Here is a tiny trained network, its code and every weight. The questions are about switching its units off for an input and a class, where a switched-off unit gives its printed mean instead of its output.

import numpy as np


def w(rows, s, z=0):
    codes = np.array(rows[::2]) - 128.0
    scale = np.full(codes.shape[1], s)
    scale[-1] = z or s
    return codes * scale


def f(y):
    return np.maximum(y, 0)


def log_softmax(a):
    a = a - a.max(-1, keepdims=True)
    return a - np.log(np.exp(a).sum(-1, keepdims=True))


def net(x, mask):
    res = np.array(x, float).reshape(1, 8) / 4 @ E
    y = f(res @ A[0][:, :-1].T + A[0][:, -1])
    res = res + np.where(mask, y, B[0][:, -1]) @ B[0][:, :-1]
    return log_softmax(res[-1] @ U[:, :-1].T + U[:, -1])


A, B = {}, {}
E = w([
[107,36,161,126,135],'x0',
[70,151,157,190,220],'x1',
[80,183,87,80,143],'x2',
[184,125,254,170,148],'x3',
[37,80,102,214,51],'x4',
[104,193,131,166,116],'x5',
[59,56,178,127,107],'x6',
[114,48,54,171,168],'x7',
],0.0083)
A[0] = w([
[139,209,187,13,161,91],'neuron 1',
[118,164,216,219,147,92],'neuron 2',
[60,201,62,130,25,87],'neuron 3',
[81,59,102,244,88,169],'neuron 4',
[88,214,2,46,105,161],'neuron 5',
[147,188,170,53,167,91],'neuron 6',
[241,41,139,68,153,117],'neuron 7',
[32,64,92,157,122,83],'neuron 8',
[143,50,101,66,52,185],'neuron 9',
[199,141,37,176,156,194],'neuron 10',
[146,203,76,88,150,255],'neuron 11',
[118,168,196,113,67,131],'neuron 12',
[86,112,47,101,206,206],'neuron 13',
[128,149,111,210,169,167],'neuron 14',
[66,127,194,145,254,152],'neuron 15',
[141,191,72,172,145,204],'neuron 16',
[101,105,94,138,57,186],'neuron 17',
[140,183,159,24,143,114],'neuron 18',
[119,167,44,158,205,152],'neuron 19',
[193,206,161,85,193,95],'neuron 20',
[106,98,168,203,146,173],'neuron 21',
[107,111,52,112,200,166],'neuron 22',
[245,204,62,155,87,131],'neuron 23',
],0.0096,0.0049)
B[0] = w([
[138,147,77,170,74,204],'neuron 1',
[163,120,167,149,158,190],'neuron 2',
[117,51,195,96,105,207],'neuron 3',
[90,139,91,178,73,235],'neuron 4',
[177,86,124,122,130,245],'neuron 5',
[142,147,109,151,83,185],'neuron 6',
[175,61,255,24,126,195],'neuron 7',
[130,84,70,114,80,203],'neuron 8',
[121,50,151,114,67,209],'neuron 9',
[178,139,91,156,213,197],'neuron 10',
[175,102,104,134,152,225],'neuron 11',
[159,96,81,150,171,176],'neuron 12',
[126,90,70,99,190,208],'neuron 13',
[181,150,161,190,184,175],'neuron 14',
[172,119,194,129,162,192],'neuron 15',
[175,133,142,160,162,196],'neuron 16',
[98,33,79,118,96,195],'neuron 17',
[145,161,47,189,31,191],'neuron 18',
[169,95,85,138,125,192],'neuron 19',
[117,109,107,111,94,205],'neuron 20',
[75,177,196,217,164,189],'neuron 21',
[207,66,76,101,192,190],'neuron 22',
[201,82,120,70,177,213],'neuron 23',
],0.009,0.012)
U = w([
[198,87,120,88,207,106],'0',
[48,102,55,119,68,86],'1',
[132,102,146,115,59,254],'2',
[105,189,173,178,178,121],'3',
[67,192,90,80,131,39],'4',
[154,146,9,154,137,176],'5',
],0.011,0.0046)

Each question gives the input, the list of numbers given to net, and the class t.
The units are the neurons (one row each of A and B). Each row of codes is followed by its name. A weight is (code - 128) times the scale printed after its matrix; where a second scale follows, it is the last column's (A, B and U).
mask holds one flag per neuron, in row order. A switched-off neuron (its flag False) gives its mean, the last column of its row in B, instead of its output. The means were averaged over made-up inputs and are rounded, as every weight is.
A unit's drop is (log p(t) with every unit on - log p(t) with that unit switched off) / (log p(t) with every unit on - log p(t) with every unit switched off).
The circuit of an input: a set's keep is (log p(t) with only the set's units on - log p(t) with every unit switched off) / (log p(t) with every unit on - log p(t) with every unit switched off). Starting from the 12 units with the biggest drops (on a tie, the unit counted first), units are removed one at a time, each time the one whose removal leaves the highest keep (on an exact tie, the one counted first), for as long as the keep stays at least 0.8.
units of the circuit, in order: the units of the circuit, biggest drop first
unit that matters most: the unit with the biggest drop
top k neurons: the k neurons with the biggest drops, biggest first
drop of u: that unit's drop, to one decimal
input [-5,-7,6,-5,4,1,1,8], class 0: unit that matters most -> neuron 3
input [3,-1,1,0,4,-6,-5,-7], class 2: units of the circuit, in order -> [neuron 10; neuron 22]
input [3,-8,-5,-6,0,-8,4,7], class 1: top 2 neurons -> [neuron 17; neuron 4]
input [-6,-6,-3,1,7,7,-7,4], class 0: top 2 neurons -> [neuron 23; neuron 3]
input [2,-1,7,-4,0,5,-2,1], class 0: units of the circuit, in order -> [neuron 3; neuron 4]
input [-2,-4,8,-8,0,6,5,3], class 0: top 3 neurons -> [neuron 3; neuron 5; neuron 22]
input [-8,2,-2,6,-6,8,8,-6], class 5: top 2 neurons -> [neuron 1; neuron 18]
input [-8,-5,1,-7,-5,6,0,2], class 0: top 3 neurons -> [neuron 23; neuron 3; neuron 5]
input [-5,-1,8,-1,6,8,4,1], class 1: top 2 neurons -> [neuron 3; neuron 7]
input [-1,-3,-2,-4,8,5,-8,-7], class 0: top 2 neurons -> [neuron 23; neuron 3]
input [1,7,1,4,7,-7,6,2], class 3: top 2 neurons -> [neuron 21; neuron 15]
input [-1,-4,5,-6,-7,-2,7,-7], class 5: top 3 neurons -> [neuron 18; neuron 1; neuron 11]
input [4,1,-3,-7,-2,-1,4,7], class 1: drop of neuron 16 -> 0.2
input [5,6,-4,2,5,7,7,4], class 3: units of the circuit, in order -> [neuron 21]
input [-8,-1,-8,-8,6,8,3,-7], class 2: drop of neuron 17 -> -0.1
input [-2,5,-5,-2,3,8,2,-5], class 3: drop of neuron 14 -> 0.0
input [-5,4,7,-1,8,-6,7,-8], class 1: drop of neuron 23 -> 0.1
